Here is a tiny trained network, its code and every weight. The questions are about switching its units off for an input and a target symbol, where a switched-off unit gives its printed mean instead of its output.

import numpy as np


def w(rows, s, z=0):
    codes = np.array(rows[::2]) - 128.0
    scale = np.full(codes.shape[1], s)
    scale[-1] = z or s
    return codes * scale


def f(y):
    return np.maximum(y, 0)


def softmax(a):
    e = np.exp(a - a.max(-1, keepdims=True))
    return e / e.sum(-1, keepdims=True)


def log_softmax(a):
    a = a - a.max(-1, keepdims=True)
    return a - np.log(np.exp(a).sum(-1, keepdims=True))


def net(x, mask):
    ids = ['Ψβγεζηλμξτω'.index(c) for c in x.split()]
    T = len(ids)
    res = E[ids] + P[:T]
    u = 0
    for l in range(2):
        q, k, v = (res @ M[l].T for M in (Q, K, V))
        z = softmax(np.where(np.tri(T) > 0, q @ k.T / 2**0.5, -1e9)) @ v
        res = res + np.where(mask[u], z, O[l][:, -1]) @ O[l][:, :-1]
        u += 1
        y = f(res @ A[l][:, :-1].T + A[l][:, -1])
        res = res + np.where(mask[u : u + 8], y, B[l][:, -1]) @ B[l][:, :-1]
        u += 8
    return log_softmax(res[-1] @ U[:, :-1].T + U[:, -1])


Q, K, V, O, A, B = {}, {}, {}, {}, {}, {}
E = w([
[122,123,101,51,124,203,151],'Ψ',
[175,135,149,107,145,71,77],'β',
[177,120,158,78,149,60,130],'γ',
[99,105,72,164,100,111,149],'ε',
[189,93,83,204,153,159,59],'ζ',
[191,110,142,96,240,160,31],'η',
[198,99,126,151,152,131,141],'λ',
[138,252,144,192,147,98,183],'μ',
[107,132,111,149,146,213,72],'ξ',
[40,90,173,80,154,96,242],'τ',
[126,72,212,136,206,94,213],'ω',
],0.019)
P = w([
[206,22,55,70,141,138,181],'0',
[139,123,103,87,172,132,255],'1',
[103,138,123,105,155,129,230],'2',
[89,147,149,122,134,124,199],'3',
[82,164,168,128,117,121,165],'4',
[49,224,127,129,148,122,161],'5',
[76,190,237,153,66,103,87],'6',
[47,251,201,146,120,117,103],'7',
[58,183,177,111,142,122,156],'8',
],0.0057)
Q[0] = w([
[132,162,15,67,130,121,8],'L0H1',
[83,187,87,32,2,183,81],'L0H1',
],0.0068)
K[0] = w([
[176,62,95,216,182,123,140],'L0H1',
[194,3,81,172,93,141,246],'L0H1',
],0.0039)
V[0] = w([
[97,152,121,198,74,217,118],'L0H1',
[73,82,96,29,206,254,98],'L0H1',
],0.0077)
O[0] = w([
[80,215,91,201,102,156,50,4],'L0H1',
[193,57,186,90,57,238,2,26],'L0H1',
],0.0065,0.0037)
A[0] = w([
[94,182,152,2,81,149,220,127],'L0N1',
[59,113,216,162,178,182,81,164],'L0N2',
[124,52,177,58,47,124,131,39],'L0N3',
[117,117,60,73,77,206,156,187],'L0N4',
[120,83,150,61,134,193,182,136],'L0N5',
[83,128,167,145,111,48,95,138],'L0N6',
[140,175,145,48,146,144,70,253],'L0N7',
[64,163,57,124,64,105,123,145],'L0N8',
],0.0085,0.0051)
B[0] = w([
[133,135,121,153,121,131,35,254],'L0N1',
[141,149,136,105,128,158,167,208],'L0N2',
[95,167,134,158,139,114,109,176],'L0N3',
[210,128,203,173,112,142,137,161],'L0N4',
[122,138,138,131,172,162,79,242],'L0N5',
[107,104,48,108,125,145,102,185],'L0N6',
[149,128,196,89,80,101,126,183],'L0N7',
[125,23,249,120,148,132,144,162],'L0N8',
],0.011,0.0076)
Q[1] = w([
[127,227,2,89,35,222,85],'L1H1',
[184,17,96,143,208,164,187],'L1H1',
],0.0053)
K[1] = w([
[255,32,249,200,196,241,179],'L1H1',
[111,69,117,175,47,21,40],'L1H1',
],0.0058)
V[1] = w([
[55,93,47,102,117,105,149],'L1H1',
[71,137,88,162,184,253,176],'L1H1',
],0.0051)
O[1] = w([
[175,166,192,71,95,192,77,3],'L1H1',
[134,156,151,228,254,143,188,106],'L1H1',
],0.0093,0.0051)
A[1] = w([
[26,202,184,88,151,209,128,139],'L1N1',
[123,145,131,112,114,39,151,135],'L1N2',
[107,79,96,110,114,10,141,255],'L1N3',
[97,134,96,104,97,219,68,51],'L1N4',
[65,165,179,85,200,136,135,74],'L1N5',
[138,173,144,41,77,166,38,89],'L1N6',
[68,119,120,119,116,204,198,148],'L1N7',
[144,116,115,222,136,254,137,62],'L1N8',
],0.008,0.0031)
B[1] = w([
[164,2,109,202,74,149,84,206],'L1N1',
[82,168,114,139,121,160,81,201],'L1N2',
[81,206,108,81,49,147,186,241],'L1N3',
[109,156,160,168,190,194,199,138],'L1N4',
[129,71,129,112,116,82,81,255],'L1N5',
[167,103,137,187,223,199,138,175],'L1N6',
[79,128,157,242,17,241,107,157],'L1N7',
[61,112,87,33,74,195,87,169],'L1N8',
],0.0067,0.0081)
U = w([
[131,179,143,177,94,190,131,117],'Ψ',
[221,133,104,162,95,92,226,236],'β',
[199,121,1,163,147,120,139,163],'γ',
[118,181,133,69,85,74,86,169],'ε',
[174,138,190,131,182,64,149,3],'ζ',
[103,131,53,168,127,103,47,8],'η',
[197,164,169,159,120,109,106,105],'λ',
[109,200,139,62,96,97,101,172],'μ',
[74,116,150,143,155,85,124,191],'ξ',
[58,226,110,198,148,147,188,211],'τ',
[129,126,134,187,50,176,205,129],'ω',
],0.0074,0.004)

Each question gives the input, a string of symbols that net reads in full, and the target symbol t.
The units are the heads (2 rows each of Q, K, V and O) and the neurons (one row each of A and B). Each row of codes is followed by its name. A weight is (code - 128) times the scale printed after its matrix; where a second scale follows, it is the last column's (O, A, B and U).
mask holds one flag per unit, layer by layer, with each layer's heads first. A switched-off unit (its flag False) gives its mean, the last column of its rows in O or B, instead of its output. The means were averaged over made-up inputs and are rounded, as every weight is.
A unit's drop is (log p(t) with every unit on - log p(t) with that unit switched off) / (log p(t) with every unit on - log p(t) with every unit switched off).
The circuit of an input: a set's keep is (log p(t) with only the set's units on - log p(t) with every unit switched off) / (log p(t) with every unit on - log p(t) with every unit switched off). Starting from the 12 units with the biggest drops (on a tie, the unit counted first), units are removed one at a time, each time the one whose removal leaves the highest keep (on an exact tie, the one counted first), for as long as the keep stays at least 0.8.
units of the circuit, in order: the units of the circuit, biggest drop first
most important unit: the unit with the biggest drop
k most important neurons: the k neurons with the biggest drops, biggest first
k most important neurons of layer l: the k neurons of layer l with the biggest drops, biggest first
drop when u is switched off: that unit's drop, to one decimal
input ω Ψ ω γ ω μ ω ω, target τ: most important unit	L0H1
input ω ζ μ ω γ ω ξ, target ω: units of the circuit, in order	(L0N1, L0N2, L1N1, L1N7)
input ω ζ γ, target μ: units of the circuit, in order	(L1N3, L1H1, L1N1)
input ω λ μ ε ε λ ω, target τ: units of the circuit, in order	(L0H1, L1N3)
input λ ω β μ ξ ω β ε Ψ, target Ψ: units of the circuit, in order	(L0N4, L0N1, L1N4)
input ω λ ω τ, target η: 2 most important neurons	(L0N1, L0N5)
input ω λ λ ξ λ λ λ ε Ψ, target Ψ: units of the circuit, in order	(L0N1, L0N4, L1N4)
input ω Ψ β, target μ: units of the circuit, in order	(L1N3, L1H1, L0N7, L0N4)
input ξ ω ω ω, target ω: units of the circuit, in order	(L0H1, L0N2, L0N1)
input ω Ψ μ μ Ψ ω ξ ω, target ω: 4 most important neurons	(L0N2, L1N7, L0N1, L1N1)
input μ γ μ ξ ω ε, target ω: 2 most important neurons	(L0N8, L0N1)
input λ ξ μ β ε τ ω μ η, target ζ: 3 most important neurons	(L0N7, L1N6, L1N3)
input μ ω ζ ε, target ω: 4 most important neurons of layer 0	(L0N8, L0N1, L0N5, L0N3)
input μ μ β, target μ: 4 most important neurons	(L1N3, L0N8, L0N5, L1N1)
input ω ε ω η, target λ: most important neuron	(L0N7)
input μ λ ω ξ γ μ τ Ψ, target λ: 3 most important neurons of layer 0	(L0N7, L0N4, L0N6)
input ξ ω μ Ψ λ ξ, target ω: 3 most important neurons	(L0N1, L0N2, L1N7)
input λ μ τ, target η: drop when L0N5 is switched off	0.2
input ω μ ε ω ζ γ ω, target ε: drop when L0N8 is switched off	0.6
input γ γ γ ω ω ε γ ω, target ε: drop when L0N1 is switched off	0.0
input λ ω μ μ ε ξ τ μ λ, target τ: most important neuron of layer 0	(L0N8)
